Below is a small trained network, with its code and all its weights. Each question gives an input and a class and asks what happens when units are switched off, that is, made to give their printed mean instead of their output.

import numpy as np


def w(rows, s, z=0):
    codes = np.array(rows[::2]) - 128.0
    scale = np.full(codes.shape[1], s)
    scale[-1] = z or s
    return codes * scale


def f(y):
    return y / 2 * (1 + np.tanh(0.7978845608 * (y + 0.044715 * y**3)))


def log_softmax(a):
    a = a - a.max(-1, keepdims=True)
    return a - np.log(np.exp(a).sum(-1, keepdims=True))


def net(x, mask):
    res = np.array(x, float).reshape(1, 7) / 4 @ E
    y = f(res @ A[0][:, :-1].T + A[0][:, -1])
    res = res + np.where(mask, y, B[0][:, -1]) @ B[0][:, :-1]
    return log_softmax(res[-1] @ U[:, :-1].T + U[:, -1])


A, B = {}, {}
E = w([
[54,139,202,161,96,160,109,141,132,74,68],'x0',
[134,82,36,191,104,195,71,123,225,63,122],'x1',
[97,33,179,58,133,44,135,125,120,138,217],'x2',
[183,112,107,160,79,56,97,106,163,139,136],'x3',
[175,116,195,77,171,86,89,255,83,98,107],'x4',
[185,173,38,170,141,188,158,65,126,111,110],'x5',
[54,123,120,148,208,93,179,183,175,118,111],'x6',
],0.0092)
A[0] = w([
[88,156,197,167,17,115,110,96,131,156,99,137],'N0',
[102,196,88,140,133,106,207,104,88,217,140,135],'N1',
[183,88,86,102,85,56,98,110,126,180,193,17],'N2',
[163,105,106,81,75,122,117,125,153,129,146,16],'N3',
[52,87,141,98,175,155,126,174,137,135,157,244],'N4',
[82,196,190,119,87,185,124,97,9,122,84,166],'N5',
[124,152,77,200,131,190,98,156,207,102,76,239],'N6',
[254,190,163,102,105,124,80,183,31,149,93,167],'N7',
],0.008,0.0011)
B[0] = w([
[1,95,162,121,76,54,24,178,181,118,142,188],'N0',
[155,202,65,106,131,151,131,122,105,35,23,195],'N1',
[139,59,188,88,136,145,106,41,91,184,176,209],'N2',
[93,116,142,129,114,146,117,82,141,167,137,155],'N3',
[86,113,140,128,171,48,80,202,118,120,79,194],'N4',
[138,57,135,108,140,175,69,71,32,223,208,210],'N5',
[55,165,91,125,58,101,121,60,220,155,106,254],'N6',
[95,200,95,166,150,159,78,186,45,28,43,231],'N7',
],0.0079,0.011)
U = w([
[110,172,60,202,67,127,108,121,228,73,59,220],'0',
[185,165,55,162,160,207,131,107,70,106,99,130],'1',
[100,129,173,104,164,55,102,254,86,113,86,202],'2',
[118,54,125,135,90,139,77,81,135,183,203,168],'3',
[145,146,110,109,148,111,193,37,152,199,133,4],'4',
[153,62,180,98,149,49,168,160,150,149,202,25],'5',
[151,152,154,191,68,178,232,169,164,137,164,3],'6',
],0.0089,0.0053)

Each question gives the input, the list of numbers given to net, and the class t.
The units are the neurons (one row each of A and B). Each row of codes is followed by its name. A weight is (code - 128) times the scale printed after its matrix; where a second scale follows, it is the last column's (A, B and U).
mask holds one flag per neuron, in row order. A switched-off neuron (its flag False) gives its mean, the last column of its row in B, instead of its output. The means were averaged over made-up inputs and are rounded, as every weight is.
A unit's drop is (log p(t) with every unit on - log p(t) with that unit switched off) / (log p(t) with every unit on - log p(t) with every unit switched off).
The circuit of an input: a set's keep is (log p(t) with only the set's units on - log p(t) with every unit switched off) / (log p(t) with every unit on - log p(t) with every unit switched off). Starting from all 8 units, units are removed one at a time, each time the one whose removal leaves the highest keep (on an exact tie, the one counted first), for as long as the keep stays at least 0.8.
circuit, biggest first: the units of the circuit, biggest drop first
unit that matters most: the unit with the biggest drop
top k neurons: the k neurons with the biggest drops, biggest first
drop when u is switched off: that unit's drop, to one decimal
input [0,-3,8,-2,-8,5,2], class 1: unit that matters most	N1
input [5,-7,1,-7,5,6,-5], class 1: circuit, biggest first	[N5, N7]
input [-2,-5,-8,-3,1,-2,6], class 1: top 2 neurons	[N0, N1]
input [-1,5,8,-8,-1,-4,-4], class 2: top 3 neurons	[N4, N5, N6]
input [6,-2,-3,-6,-1,-3,3], class 3: top 3 neurons	[N5, N7, N1]
input [-6,-1,2,-3,-4,6,6], class 1: top 3 neurons	[N6, N1, N0]
input [-5,2,8,-6,-6,8,5], class 1: circuit, biggest first	[N6, N1]
input [-3,-7,2,-2,-5,2,7], class 1: top 2 neurons	[N1, N0]
input [-5,0,2,5,8,7,-2], class 1: circuit, biggest first	[N7, N0]
input [-2,-4,-2,7,-4,6,-5], class 1: top 2 neurons	[N6, N1]
input [5,-7,5,-7,-1,5,-3], class 3: top 2 neurons	[N5, N7]
input [-8,-6,3,8,-3,-2,5], class 4: top 2 neurons	[N1, N0]
input [5,3,8,1,-4,-5,2], class 2: top 3 neurons	[N4, N5, N6]
input [8,1,-3,-2,-7,-2,-4], class 3: unit that matters most	N5
input [-2,-7,4,-6,1,6,-1], class 1: drop when N1 is switched off	0.1
input [1,-1,0,-1,1,2,-6], class 1: drop when N1 is switched off	-0.1
input [-2,0,6,7,-3,-6,6], class 5: drop when N6 is switched off	0.3
input [1,4,8,7,-4,-6,8], class 5: drop when N7 is switched off	0.4
